Each row is followed by its class.
[ -36  230   -5   64    9 -183  -56    4  -51  264   10   16   89  122
    3  -80  125 -312 -263  102  -25  195 -270  -88  166   70   86   25
 -231   73  185 -117  197]
q_989
[  61 -287  144  -22  -89 -205    2 -143 -253    8  418 -166   44  -50
   16 -158   98  232  211  243    2 -184 -190 -133 -413   62  120  -62
  132   58  175  251   36]
q_197
[ -66  -33   90  212  243  115  388  270  175  312 -316  -82  208    8
  127  190  -96 -125 -122  -84  -78  241  120   68 -207   25 -191   14
   -8 -286  202  -34  309]
q_58
[ 136  165    6  219 -251  -49  -23  -90  151 -174   -6   95   -7  161
  -88  106   51  -30   69   80   -3   -7   36  177   22   -5  -22   63
 -191  237  117  126  100]
q_763
[ -65    0  196  235 -259  -79 -140  -66  176  -23 -243  171  100   25
   16 -136   -2 -158 -326 -120  -70 -141  -28  -17  226  170  111  131
  -44   66   44   -2  153]
q_763
[ 104  205  197 -298 -434  -55 -208   32   64 -166  192  265  185  -57
 -326  178  -37  295 -232  -86  102 -109  -92  114   49  -68  332 -169
 -253  271   94 -143   67]
q_176
[ -19  196 -262 -115   83  287 -127 -119  -76  135  185  332  -99    9
  226  105   43 -139 -230  322   79  -50  -79  108   27 -262  109  -58
  366 -258 -445 -161  109]
q_806
[  32    3  126  -51 -251 -191  399    0  -59 -263  -54  152  100 -357
  -36   71 -100  275 -353 -213  244 -248  259 -109  -58  -53 -157 -141
  106   -9  164 -129  162]
q_806
[-124 -170  304 -135   45   88  -38   44   -5   72 -266 -211 -164 -159
 -194  -46   66  -25 -288 -181 -157   75 -146   85 -233  113   81 -134
 -235   64   95  195  -60]
q_235
[ 252   96  280   50  -75   15   88 -169 -345 -138  211   27  189  -76
   77   -7  127 -371 -475  408 -102 -139 -216  -82  -45   68  223  -57
 -149  119  264  240  185]
q_73
[  84   -3   50  -62 -174 -147  149 -117 -243 -219  -36 -324  -72 -223
 -170  -69   46  163  179 -137   52 -113  132  -39  -96  105  -37 -255
  -96   90 -149  179 -192]
q_73
[   2  -40   93 -494  -45  200    4  -70  -96  141  -99  -62  -11    7
   83  179 -101 -281 -291    1 -128  149   28   42 -131  -17  -53  -50
 -113 -155 -121   93  118]
q_310
[-292   28  290 -644  -99   -3  162  127  101  -26  277  198  239 -568
   20   79 -234  207 -209 -381   96 -138  257  -55   37  -18   44 -134
  193 -126  166  -74  268]
q_197
[ -65  121  124  276 -243 -153 -275   57  118  -28 -310   51   -5   96
 -185 -105  -50   63 -121 -424  149  -62   40   85  338  141  108   44
 -247  125 -130   26   45]
q_806
[-123 -149  284  -38  151 -128 -129  149 -146 -201  358   -4 -108 -284
  -73   38 -121  445  415   -9   25 -104 -153  -84  -36   -6  -30  -79
   -4   36   87   52  -26]
q_971
[ 324   32 -125 -135 -188 -165 -222 -222   -5  228   39  -17   49  313
  -86  -59  136  -85   16  169    5  201 -269  -92  -67   -2  132   82
   68  178  -32    4   83]
q_763
[-156  -92  -82   27 -242   53   79   31  129  109  -45  -33 -123  173
   98  163    5 -251 -297  117  -89  151  143  -37  -53  -74 -107    6
   63 -248 -238  -55   63]
q_176
[   4  229 -114  -90  -44    0   75  -47  117 -277 -132  227  -54  -63
  107   97 -177    9  -82   88   41 -153  356   31  170   70   43   12
   -1   75  -44 -291  145]
q_176
[ -98  -85  -83  -89 -376   14   45   15  346 -112 -170  167 -127 -122
  -53   15 -158  -26  -70 -324   75   -8  203 -131  160    2   28   87
  -14  -79 -202  -85   -7]
q_806
[-162  129   70   57   66   62  148  221  -94   50 -319  -13  130 -313
   33   16   14 -156 -331 -113   32  114   41  -43   66   46  132   77
 -160 -180 -142  -94  304]
q_806
[ -37  139   61   79 -467   54    3  177  288   84  -40  260  309   46
 -123  -10  158  264 -503 -144  217   -9 -126  119  -71 -164  229   24
   14  136  146 -198  178]
q_763
[-202   -5   30 -198  306   70 -173   29  -48   18  126  -29   11  211
    2   22 -115 -355   31  -11 -106   91   17   26   56  -45  156   54
  -14 -276 -233  271   46]
q_806
[-157  173 -137  398   72   22  153   42   26  127 -151   71   79  -24
  184 -135   59 -199 -166    2   68  -67   54   46  126  120   51   29
   77 -129  -47  -70   91]
q_73
[-177  110 -117 -277  228  238   35  -11 -162   37 -109  183 -135 -198
  270 -112  -82 -357 -259   78   15  -21 -209 -152    6  -99  177  110
  116 -426 -371  -36  230]
q_58
[  -8  166  -43 -280  -98 -110   57 -175 -131 -293  164  437   60 -161
  -43  -12    7  -66 -239   89  181 -222  -51  205  165   83  391 -160
  101  158   -4   14  -14]
q_806
[ -79  149  208 -276  270  102   37   25    4  145 -299  147  145  -44
  111   92 -145 -376 -346  -71 -162   66  -25   62  174   84 -126   -3
    6 -228   56  -55  146]
q_235
[-162  143 -212   83  385  -37   -4  156  -62   84 -372  104 -124   49
  -78 -179  -55   14  292 -112  204  115 -118  115  220  -87  164   70
  -23 -209 -394  -93  149]
q_197
[ 138   89 -215  -28 -440 -114   73  -69  285   -5 -275  190  302  321
  -75 -172  150  -32 -471  -82  129   91  -77 -120   -6 -142   40  216
  -45  257  232 -289   53]
q_310
[-195  222   98   11 -110   93 -186  -25   82  -56   81   83    4 -192
 -107 -171   64  126 -220 -261  123 -185  -74  125  230  116   60   17
 -201  211  -20    7   47]
q_971
[ 175  -34   52 -120  -66  -89   10  -93  -37  222 -233   32  257  201
  -23   72  119    1 -113  133  -24   48 -133  148 -233  -41  -35  -80
   72   23   78  -13   18]
q_989
[ 243   63   -2 -352    6  -77 -408 -285 -367  348  102  111 -194  313
  -73  107  -20 -174   46  132  -43    5 -199  263  177  111  103 -154
 -101  185  -53  101 -119]
q_971
[-214  -74  308 -536  -94   86  -20   16  -69   66  291   19   38 -327
 -224  103 -144  -69  -96 -295  -64   -8   90    4  171   11 -165   16
 -127 -143  -78  260   51]
q_197
[ 134 -211  -44   72 -280   30  -14  -20  -83 -204  106   -2 -164  135
 -213   60   33  323  204   11  157  -84  -95  213 -100 -117  134  -94
 -263  248  -41  130 -120]
q_310
[-238   14  -30 -309  144  -68 -150 -125  -91 -222   16  -10 -109  -12
   46 -266 -106 -138 -184  -27  -41   40  -53 -211  -45   37  195  137
  -39    2  -84   30  237]
q_176
[ 271  -85  -52   55 -119   33  -77   23  -14 -115 -300  -63  214   62
  -42 -231  120  178 -106 -236   82 -111 -322  -32   -3  152  333  207
  -34  193    9 -106  -26]
q_763
[ 163  -33  128 -108 -354  108  236  198  245 -271   -8   21  138 -160
 -175  106   24  125 -229 -214   11  135 -222 -169 -217 -138   96  101
 -130   18  170   15   69]
q_806
[ -13    3  -73  358  371  202  154  123  -31  271 -195   -4  -39 -162
  143   26   85 -150  -94  157   -8  100    2   91   13   56   17   20
   72 -124  -22  -57  102]
q_176
[ 106  194 -239  746   66  -34   58  -41  170  -38 -292   68   23  130
   90 -181  103 -228 -119  178   11   24  -28 -168  221   91   20  175
   39  -21 -110 -212   94]
q_989
[ 303  215 -120  331  105 -121   36  -54 -119 -103   82   78  287    3
   18   10  237 -221 -119  416    8   37  -87  -10   17   91  398  165
   15  250  160   -8  237]
q_310
[-188  181 -240 -252 -148   77 -180  -94  -82   -4  385   62 -153  223
   65   98  -92  -17 -100  183   90  138   57   62  -62 -111   69 -104
   28  -91 -321  -88  154]
q_235
[ 282   86  166 -494 -233  -97  -95  -93 -310 -228  234  215  -14 -170
  -93  175  -96   66 -208  132  -14 -171   -6  -84  206    5  244 -203
  116  113   -6 -166 -119]
q_763
[-125 -141  191  -68 -611  171 -137  -47  259  -45   54   39   24 -235
 -109  -53  -14   85 -335 -243   21  -92  114   30   77  175  178  -33
 -197  204  -23   70    5]
q_235
[ 247    8 -219  542 -168  137  196  170  247  280 -526  130  235  202
 -155  -57  171  111  -48  -72  163  183 -199  270   41   84  240  165
 -139  134   -4 -179  143]
q_763
[ -20   49  -25  452 -484  114   79   90  409  183  -56   73  182  296
  -36  110  139  -52 -299   86   94  129   39  110  -79 -155  -96    9
 -115  -23   -5  -28  111]
q_197
[ 141  117  152 -899 -278  -80  -91 -218  -99 -209  304  161 -142 -179
  -90  234 -243 -146  -25 -136 -118  -85  -29 -222   40 -154  -54 -251
  -24  -42   29   34 -220]
q_73
[ 355  225 -183  -12 -194   16    4 -269 -218 -111  238  233  -94  247
   82   68   85 -303 -252  356   76 -238 -185    9   43 -146  273  -84
   21   19  -57   27   43]
q_971
[ -32 -336  172  515   72 -183  -22   67 -166  185   10 -234   83   35
  107  -30  239  156  -52  371    3 -148  -52  -12 -343   55   62  -45
  -39   89  214   39   80]
q_235
[ -24  163 -270 -394  -61  -48  118  -88   94  -48 -211  240   -1  143
 -279   39 -137   31  -49 -221  137  233   60  119  102 -110 -142   42
  -36    3 -197 -167   55]
q_197
[ 108   60   90  115 -462   87 -119 -151   67  125 -170  169  105 -137
    8   52   75 -351 -446  -27  -76   73    1   86  177  137  202  -22
 -214  223  120   48  117]
q_235
[ -36   41  -84 -108  164  -69  -46 -166 -185   34 -103   32  -58  183
  294  -81  -34 -498 -247  496 -109  157  -35 -172   14   76  131   17
   20 -104 -116  -96  200]
q_197
[  11  -30   88 -433   34  263 -219  -53  -59  254   58  166 -111   42
   52  -53  -96 -237  -84   64 -183  115 -294  -38  171  -87   75  184
  -55 -106  -93   17  204]
q_763
[  -8   46  -13  587  201  246  -38   14  -55  229   50  -47  141  343
  250   79  125 -464 -198  458 -154  155 -217  216   53   91   69   48
 -143 -130  -48  114  261]
q_235
[ -69    3    2 -317   80  148   29 -147 -193 -192 -225    5  -97 -146
   48  -41  -54 -391 -299   -3  -36    2   23  -36  -41  -29  183  -52
  -99 -143 -273  194   47]
q_971
[-168   57  386 -340  -64  -81   17 -110  352 -197 -374   38  487 -214
 -193 -421   -8   31 -249 -608 -110 -311 -155  -81  -34  195   35  106
 -187  170  394  133   16]
q_971
[ -53   21   23  -49 -189   14   23   15  -82   91 -205  185  248  145
  105   62  -21 -536 -276  289 -124  332 -101  -44  178  -86  166   96
 -136 -186 -172   -8  311]
q_310
[  88   22  -30  -49 -343  -18  -11 -166  158 -280 -223  158  105 -179
   92 -181  -10   57 -312 -182  -29 -186  -11 -175  -41  149   99   80
  100  197  170 -196  -89]
q_176
[ 187  133 -361  473  192  -87  -39  -75  -81  -24  -61 -163 -212  337
  -71 -162  233  183  302  199  130 -163    3  177  -36  -26  210 -121
  161  157 -219  -52 -232]
q_73
[ -48 -134 -190  463  307  182  464  168   85   48   38  -61  -28   19
  182  177  -63  149   22  160  197   47  273  132 -219  -22 -254  -15
  158 -207  -14  -63  181]
q_197
[-130   23  211 -104  -99  -28  137  -31  -54 -103  -44  -19  229 -217
  157  158   25 -221 -596  102   -9 -134  221   43  -68   94  158 -171
 -157   35   92  -42  296]
q_310
[  87 -130  -52  -98  -81  171 -148  -49   88   43 -173   27 -112  125
   63   62  -90 -185   15  -66 -147   91 -188   39  162   41  124   13
 -297   87  -42 -126   -3]
q_763
[-366   33  -65  -65  467   36  135  107  -67 -132   35  -86  -33  -49
  177  -42 -125 -102   59   31  -45  143   76  -32  -79  -42 -119  132
   34 -250 -105   22  340]
q_989
[ 127  158 -283  362  207   99  109 -110   -2   -3   24   15 -114  210
  326  101   13 -336  229  397 -123  -51   81   35   73  -45  -71  -95
  205 -216 -155  -71  -87]
q_176
[ -24  -29  -77 -225   82  200   45   36  -37   -4  -28  124  -69 -192
  288 -141  -42   11  -92  154   37 -131 -158 -107  -62   50  328  112
  128 -111 -110 -199  220]
q_763
[ -80   18   75  229  -36   32 -263  276  249  106  -84  -63    4  101
 -147  -82   75  426  147 -369   79  -16 -188  228   70  -12  270   64
 -150  250   79  -98  117]
q_73
[ 134   64    0  236 -523   43  -78  179  283   85 -163  168  272  345
 -143  102   74  180 -267   33  113  300 -169  129   60  -25   61  143
 -170  209   24 -225  165]
q_58
[ -51  106 -242  437  137  108  108  227  158  236 -232  -54  228  279
    8    7  145   27 -239  -70  119  108  261  271    2   48  151   84
  158   31  -15 -144   36]
q_73
[ -89   89 -211  169 -224  171  158  228  319  -76    0  256  100  103
   -4  -32    7   46 -273 -128  165   -6   15  -27   97 -163  211  176
   91 -106  -41 -232   65]
q_763
[-105 -186   95  177   -5 -258 -132  195   -2   77  198  -78  -33  185
  -52  129   31  193  156   80   49  218  -77  118   17  109   27  149
 -220  304  250    6  222]
q_73
[-131   33  174  161  -41   78   46  157  272  332 -302 -131  239  226
  205  -33   53 -356 -334  -26 -166  130  -50 -138  -61  -92 -148   95
  -82 -295   80  -23  218]
q_806
